Below are the code and all the weights of a small trained network. Each question names an input and a class and asks about switching units off, where a switched-off unit gives its printed mean instead of its output.

import numpy as np


def w(rows, s, z=0):
    codes = np.array(rows[::2]) - 128.0
    scale = np.full(codes.shape[1], s)
    scale[-1] = z or s
    return codes * scale


def norm(h):
    return h / np.sqrt((h * h).mean(-1, keepdims=True) + 1e-5)


def f(y):
    return np.maximum(y, 0)


def log_softmax(a):
    a = a - a.max(-1, keepdims=True)
    return a - np.log(np.exp(a).sum(-1, keepdims=True))


def net(x, mask):
    res = np.array(x, float).reshape(1, 7) / 4 @ E
    u = 0
    for l in range(2):
        y = f(norm(res) @ A[l][:, :-1].T + A[l][:, -1])
        res = res + np.where(mask[u : u + 9], y, B[l][:, -1]) @ B[l][:, :-1]
        u += 9
    return log_softmax(norm(res)[-1] @ U[:, :-1].T + U[:, -1])


A, B = {}, {}
E = w([
[140,194,238],'x0',
[158,77,183],'x1',
[251,173,163],'x2',
[225,75,111],'x3',
[31,119,247],'x4',
[127,205,185],'x5',
[255,32,156],'x6',
],0.0036)
A[0] = w([
[140,71,99,178],'L0N1',
[42,202,133,5],'L0N2',
[108,139,229,178],'L0N3',
[232,142,101,39],'L0N4',
[86,63,9,124],'L0N5',
[165,157,91,119],'L0N6',
[59,200,74,103],'L0N7',
[90,194,135,51],'L0N8',
[179,133,124,67],'L0N9',
],0.014,0.0026)
B[0] = w([
[89,165,59,201],'L0N1',
[106,159,166,213],'L0N2',
[120,2,131,225],'L0N3',
[242,165,194,210],'L0N4',
[141,132,54,254],'L0N5',
[180,31,161,171],'L0N6',
[102,191,148,220],'L0N7',
[92,241,150,182],'L0N8',
[157,164,154,164],'L0N9',
],0.0078,0.0071)
A[1] = w([
[210,124,133,52],'L1N1',
[72,1,169,2],'L1N2',
[119,111,79,66],'L1N3',
[89,144,87,67],'L1N4',
[47,83,178,130],'L1N5',
[115,168,39,104],'L1N6',
[114,229,129,35],'L1N7',
[138,145,204,180],'L1N8',
[150,215,129,155],'L1N9',
],0.0093,0.0028)
B[1] = w([
[188,251,172,222],'L1N1',
[135,2,185,221],'L1N2',
[115,127,103,170],'L1N3',
[187,86,161,175],'L1N4',
[135,117,108,235],'L1N5',
[89,81,88,243],'L1N6',
[86,118,201,207],'L1N7',
[149,133,22,255],'L1N8',
[88,139,171,235],'L1N9',
],0.0083,0.0034)
U = w([
[238,139,152,159],'0',
[67,150,162,225],'1',
[125,117,6,9],'2',
[123,35,180,85],'3',
],0.022,0.0015)

Each question gives the input, the list of numbers given to net, and the class t.
The units are the neurons (one row each of A and B). Each row of codes is followed by its name. A weight is (code - 128) times the scale printed after its matrix; where a second scale follows, it is the last column's (A, B and U).
mask holds one flag per neuron, layer by layer. A switched-off neuron (its flag False) gives its mean, the last column of its row in B, instead of its output. The means were averaged over made-up inputs and are rounded, as every weight is.
A unit's drop is (log p(t) with every unit on - log p(t) with that unit switched off) / (log p(t) with every unit on - log p(t) with every unit switched off).
The circuit of an input: a set's keep is (log p(t) with only the set's units on - log p(t) with every unit switched off) / (log p(t) with every unit on - log p(t) with every unit switched off). Starting from the 12 units with the biggest drops (on a tie, the unit counted first), units are removed one at a time, each time the one whose removal leaves the highest keep (on an exact tie, the one counted first), for as long as the keep stays at least 0.8.
circuit, biggest first: the units of the circuit, biggest drop first
k most important neurons: the k neurons with the biggest drops, biggest first
k most important neurons of layer l: the k neurons of layer l with the biggest drops, biggest first
drop when u is switched off: that unit's drop, to one decimal
input [-7,6,-8,0,5,-3,1], class 2: most important neuron => (L0N5)
input [0,-8,-3,4,-2,5,1], class 0: 3 most important neurons => (L0N6 L0N1 L0N4)
input [-6,1,-2,-5,6,4,1], class 3: 3 most important neurons => (L0N3 L1N2 L0N1)
input [-6,-8,-6,-7,-6,1,-7], class 1: 2 most important neurons of layer 1 => (L1N7 L1N8)
input [2,-7,-8,7,6,0,0], class 3: circuit, biggest first => (L0N1 L1N2)
input [8,-5,-5,0,8,-7,-2], class 3: 4 most important neurons => (L0N3 L1N2 L0N1 L1N1)
input [-7,0,-4,-1,-4,6,-4], class 1: 3 most important neurons of layer 0 => (L0N7 L0N3 L0N2)
input [6,2,-6,-6,3,-6,0], class 3: 2 most important neurons => (L0N3 L1N2)
input [1,1,-6,-7,6,7,5], class 3: 2 most important neurons => (L0N3 L1N2)
input [8,6,2,6,4,8,1], class 3: 2 most important neurons => (L0N3 L0N4)
input [-7,0,5,-6,-7,-1,-7], class 1: 2 most important neurons of layer 0 => (L0N7 L0N3)
input [-2,-7,-2,7,-7,5,1], class 0: drop when L0N4 is switched off => 0.5
input [0,8,-8,-7,-2,-2,4], class 2: drop when L0N5 is switched off => 0.2
input [1,5,-6,1,-3,-4,7], class 2: most important neuron => (L0N1)
input [7,3,-2,4,2,7,1], class 3: drop when L0N3 is switched off => 0.3
input [4,-8,-2,-1,-5,2,1], class 1: drop when L0N5 is switched off => 0.0
input [7,-1,-5,-8,5,8,5], class 3: 2 most important neurons => (L0N3 L1N2)
